Below is a small trained network, with its code and all its weights. Each question gives an input and a class and asks what happens when units are switched off, that is, made to give their printed mean instead of their output.

import numpy as np


def w(rows, s, z=0):
    codes = np.array(rows[::2]) - 128.0
    scale = np.full(codes.shape[1], s)
    scale[-1] = z or s
    return codes * scale


def norm(h):
    return h / np.sqrt((h * h).mean(-1, keepdims=True) + 1e-5)


def f(y):
    return np.maximum(y, 0)


def log_softmax(a):
    a = a - a.max(-1, keepdims=True)
    return a - np.log(np.exp(a).sum(-1, keepdims=True))


def net(x, mask):
    res = np.array(x, float).reshape(1, 2) / 4 @ E
    u = 0
    for l in range(2):
        y = f(norm(res) @ A[l][:, :-1].T + A[l][:, -1])
        res = res + np.where(mask[u : u + 11], y, B[l][:, -1]) @ B[l][:, :-1]
        u += 11
    return log_softmax(norm(res)[-1] @ U[:, :-1].T + U[:, -1])


A, B = {}, {}
E = w([
[125,35,174,87,136,246,189],'x0',
[2,68,170,118,196,182,75],'x1',
],0.0045)
A[0] = w([
[164,74,117,91,80,117,192,112],'0.n1',
[76,159,61,169,125,79,117,154],'0.n2',
[240,205,68,77,102,66,131,101],'0.n3',
[186,159,2,212,38,55,140,4],'0.n4',
[115,195,79,177,149,53,24,111],'0.n5',
[168,143,24,135,76,84,184,167],'0.n6',
[192,162,80,193,65,100,178,152],'0.n7',
[99,127,146,194,215,102,178,153],'0.n8',
[239,70,113,140,92,120,155,118],'0.n9',
[93,230,18,150,26,84,156,81],'0.n10',
[115,117,159,201,81,40,77,133],'0.n11',
],0.0065,0.002)
B[0] = w([
[126,115,91,195,140,134,100,180],'0.n1',
[159,115,90,164,110,169,167,194],'0.n2',
[77,153,203,85,116,52,92,254],'0.n3',
[82,255,135,27,85,60,33,250],'0.n4',
[187,127,81,130,183,153,108,239],'0.n5',
[48,97,190,100,124,109,119,226],'0.n6',
[60,115,172,111,149,105,85,233],'0.n7',
[141,103,102,140,89,105,159,155],'0.n8',
[169,157,110,121,182,134,138,204],'0.n9',
[83,78,121,63,102,94,206,229],'0.n10',
[122,130,110,109,186,162,122,193],'0.n11',
],0.008,0.0077)
A[1] = w([
[139,89,110,128,216,149,155,173],'1.n1',
[88,116,153,105,116,122,144,109],'1.n2',
[130,192,203,94,125,81,122,117],'1.n3',
[195,95,114,156,62,58,169,134],'1.n4',
[92,162,93,109,148,72,69,253],'1.n5',
[43,83,144,159,67,134,120,19],'1.n6',
[102,118,67,157,133,156,135,68],'1.n7',
[82,189,108,80,152,147,105,186],'1.n8',
[175,132,157,86,104,138,168,181],'1.n9',
[150,154,1,127,157,167,113,168],'1.n10',
[95,178,115,136,7,93,160,66],'1.n11',
],0.0092,0.0022)
B[1] = w([
[124,186,123,91,98,42,110,219],'1.n1',
[172,128,184,133,164,158,115,177],'1.n2',
[115,124,47,165,198,183,114,228],'1.n3',
[91,103,179,88,174,125,99,128],'1.n4',
[152,104,73,163,91,147,178,254],'1.n5',
[168,98,186,99,171,171,177,160],'1.n6',
[119,67,150,146,83,141,154,163],'1.n7',
[216,109,157,158,76,141,148,221],'1.n8',
[134,167,33,145,137,148,69,138],'1.n9',
[132,82,43,178,31,109,254,198],'1.n10',
[150,171,138,60,155,80,133,160],'1.n11',
],0.0074,0.009)
U = w([
[136,65,249,78,143,190,161,184],'0',
[109,157,165,172,71,157,96,6],'1',
[95,201,116,31,151,49,62,197],'2',
[149,99,56,158,20,118,210,188],'3',
[108,153,163,170,87,141,107,2],'4',
[104,158,159,170,69,166,91,27],'5',
[133,133,94,201,207,185,77,136],'6',
],0.016,0.0065)

Each question gives the input, the list of numbers given to net, and the class t.
The units are the neurons (one row each of A and B). Each row of codes is followed by its name. A weight is (code - 128) times the scale printed after its matrix; where a second scale follows, it is the last column's (A, B and U).
mask holds one flag per neuron, layer by layer. A switched-off neuron (its flag False) gives its mean, the last column of its row in B, instead of its output. The means were averaged over made-up inputs and are rounded, as every weight is.
A unit's drop is (log p(t) with every unit on - log p(t) with that unit switched off) / (log p(t) with every unit on - log p(t) with every unit switched off).
The circuit of an input: a set's keep is (log p(t) with only the set's units on - log p(t) with every unit switched off) / (log p(t) with every unit on - log p(t) with every unit switched off). Starting from the 12 units with the biggest drops (on a tie, the unit counted first), units are removed one at a time, each time the one whose removal leaves the highest keep (on an exact tie, the one counted first), for as long as the keep stays at least 0.8.
circuit, biggest first: the units of the circuit, biggest drop first
most important unit: the unit with the biggest drop
k most important neurons: the k neurons with the biggest drops, biggest first
k most important neurons of layer l: the k neurons of layer l with the biggest drops, biggest first
input [1,6], class 0: 2 most important neurons of layer 0 : [0.n5 0.n4]
input [5,1], class 0: circuit, biggest first : [1.n10 0.n4]
input [6,-8], class 6: most important unit : 1.n3
input [4,0], class 3: 2 most important neurons : [0.n6 0.n7]
input [3,4], class 0: 3 most important neurons : [0.n5 0.n4 0.n9]
input [4,1], class 0: circuit, biggest first : [0.n4 1.n10]
input [7,-5], class 2: 3 most important neurons of layer 0 : [0.n4 0.n5 0.n2]
input [5,-5], class 6: 2 most important neurons of layer 0 : [0.n9 0.n10]
input [-1,6], class 0: 4 most important neurons of layer 0 : [0.n5 0.n9 0.n4 0.n11]
input [3,1], class 0: 3 most important neurons : [0.n5 0.n9 0.n11]
input [1,0], class 3: 2 most important neurons : [0.n6 0.n3]
input [1,2], class 0: 3 most important neurons : [0.n5 0.n9 0.n4]
input [8,-6], class 2: 3 most important neurons : [0.n4 0.n5 0.n9]
input [0,7], class 0: circuit, biggest first : [0.n4]
input [1,3], class 0: 3 most important neurons of layer 0 : [0.n5 0.n9 0.n4]
input [4,-1], class 3: 2 most important neurons of layer 0 : [0.n3 0.n6]
